Below are the code and all the weights of a small trained network. Each question names an input and a class and asks about switching units off, where a switched-off unit gives its printed mean instead of its output.

import numpy as np


def w(rows, s, z=0):
    codes = np.array(rows[::2]) - 128.0
    scale = np.full(codes.shape[1], s)
    scale[-1] = z or s
    return codes * scale


def norm(h):
    return h / np.sqrt((h * h).mean(-1, keepdims=True) + 1e-5)


def f(y):
    return np.maximum(y, 0)


def log_softmax(a):
    a = a - a.max(-1, keepdims=True)
    return a - np.log(np.exp(a).sum(-1, keepdims=True))


def net(x, mask):
    res = np.array(x, float).reshape(1, 6) / 4 @ E
    u = 0
    for l in range(4):
        y = f(norm(res) @ A[l][:, :-1].T + A[l][:, -1])
        res = res + np.where(mask[u : u + 3], y, B[l][:, -1]) @ B[l][:, :-1]
        u += 3
    return log_softmax(norm(res)[-1] @ U[:, :-1].T + U[:, -1])


A, B = {}, {}
E = w([
[122,133,132,121,128,137,114,124],'x0',
[161,106,44,125,2,223,50,191],'x1',
[108,186,118,151,146,120,108,181],'x2',
[132,125,99,182,188,217,170,113],'x3',
[129,123,129,128,127,128,132,136],'x4',
[246,152,33,69,191,88,122,99],'x5',
],0.015)
A[0] = w([
[153,8,137,107,83,175,176,35,48],'L0N1',
[132,110,92,188,196,246,152,120,1],'L0N2',
[93,241,96,176,177,143,112,250,66],'L0N3',
],0.023,0.0093)
B[0] = w([
[150,83,111,181,121,87,44,41,202],'L0N1',
[158,189,116,120,73,127,249,120,227],'L0N2',
[154,72,114,167,119,95,60,29,251],'L0N3',
],0.02,0.013)
A[1] = w([
[157,99,76,113,118,253,86,178,23],'L1N1',
[124,122,136,40,67,63,62,171,57],'L1N2',
[205,151,25,93,192,148,113,151,4],'L1N3',
],0.032,0.0038)
B[1] = w([
[103,88,43,144,168,137,73,235,181],'L1N1',
[145,210,138,136,58,54,255,77,254],'L1N2',
[175,69,223,21,158,224,67,123,213],'L1N3',
],0.015,0.016)
A[2] = w([
[108,134,91,178,174,206,160,145,4],'L2N1',
[23,127,176,197,79,165,138,155,184],'L2N2',
[83,147,166,129,252,98,157,118,133],'L2N3',
],0.04,0.003)
B[2] = w([
[117,186,123,118,106,99,146,155,154],'L2N1',
[186,84,143,3,165,164,108,117,220],'L2N2',
[99,104,87,207,132,93,121,222,248],'L2N3',
],0.025,0.012)
A[3] = w([
[51,203,133,170,149,202,87,144,89],'L3N1',
[124,168,107,171,165,252,218,118,82],'L3N2',
[124,137,52,122,24,191,88,171,4],'L3N3',
],0.037,0.0029)
B[3] = w([
[152,110,127,185,93,120,134,203,135],'L3N1',
[95,135,216,55,27,66,167,167,206],'L3N2',
[57,63,106,250,206,95,152,222,252],'L3N3',
],0.019,0.012)
U = w([
[117,78,71,186,140,113,160,253,101],'0',
[158,181,138,93,58,47,215,110,93],'1',
[174,77,78,173,131,65,57,30,79],'2',
[169,114,119,121,97,102,105,132,254],'3',
[173,92,172,13,129,194,108,146,89],'4',
[148,129,119,133,98,114,121,133,235],'5',
[46,255,94,116,159,192,120,79,43],'6',
],0.0094,0.008)

Each question gives the input, the list of numbers given to net, and the class t.
The units are the neurons (one row each of A and B). Each row of codes is followed by its name. A weight is (code - 128) times the scale printed after its matrix; where a second scale follows, it is the last column's (A, B and U).
mask holds one flag per neuron, layer by layer. A switched-off neuron (its flag False) gives its mean, the last column of its row in B, instead of its output. The means were averaged over made-up inputs and are rounded, as every weight is.
A unit's drop is (log p(t) with every unit on - log p(t) with that unit switched off) / (log p(t) with every unit on - log p(t) with every unit switched off).
The circuit of an input: a set's keep is (log p(t) with only the set's units on - log p(t) with every unit switched off) / (log p(t) with every unit on - log p(t) with every unit switched off). Starting from all 12 units, units are removed one at a time, each time the one whose removal leaves the highest keep (on an exact tie, the one counted first), for as long as the keep stays at least 0.8.
circuit, biggest first: the units of the circuit, biggest drop first
most important unit: the unit with the biggest drop
top k neurons: the k neurons with the biggest drops, biggest first
top k neurons in layer l: the k neurons of layer l with the biggest drops, biggest first
input [1,-3,6,8,-3,3], class 1: top 2 neurons	[L0N2; L3N2]
input [0,-4,-7,3,4,-2], class 2: most important unit	L0N1
input [-7,-8,-6,-6,-4,5], class 0: circuit, biggest first	[L2N3; L0N3]
input [4,-6,-2,0,7,-8], class 4: top 2 neurons	[L2N2; L3N3]
input [2,2,-1,-7,-7,-7], class 1: circuit, biggest first	[L1N2; L0N3]
input [-6,8,0,-2,3,4], class 0: top 2 neurons	[L1N1; L3N3]
input [1,-8,-5,-3,6,8], class 0: circuit, biggest first	[L2N3; L0N3]
input [3,4,6,3,-6,6], class 2: top 3 neurons	[L0N3; L2N2; L3N2]
input [3,5,0,-6,0,5], class 1: top 2 neurons	[L1N2; L2N3]
input [5,4,1,5,-1,-1], class 1: top 2 neurons	[L0N2; L3N2]
input [1,-1,-8,5,3,-1], class 2: top 2 neurons	[L0N1; L1N2]
input [2,-4,2,-4,2,7], class 4: circuit, biggest first	[L1N3; L0N3]
input [-5,2,7,5,4,6], class 2: top 4 neurons	[L0N3; L1N2; L2N2; L3N2]
input [7,6,-3,2,4,-7], class 4: top 3 neurons	[L2N2; L0N1; L2N3]
input [8,3,-8,4,0,-1], class 2: circuit, biggest first	[L0N1]
input [-5,-8,-4,3,2,3], class 0: top 2 neurons	[L2N3; L0N3]
input [5,6,-2,-5,1,-3], class 0: top 3 neurons	[L1N1; L3N3; L0N3]
input [6,4,8,-5,1,-5], class 2: top 2 neurons	[L0N3; L3N2]
input [1,-5,-6,-2,2,-7], class 4: circuit, biggest first	[L2N2; L0N3]
input [-2,-2,2,8,-8,8], class 1: most important unit	L0N2
input [-5,6,7,3,-4,-6], class 2: top 2 neurons in layer 1	[L1N1; L1N3]
input [7,-7,4,1,-4,6], class 0: top 2 neurons in layer 2	[L2N3; L2N2]
input [-5,-1,-6,7,0,-3], class 1: top 2 neurons in layer 0	[L0N2; L0N3]
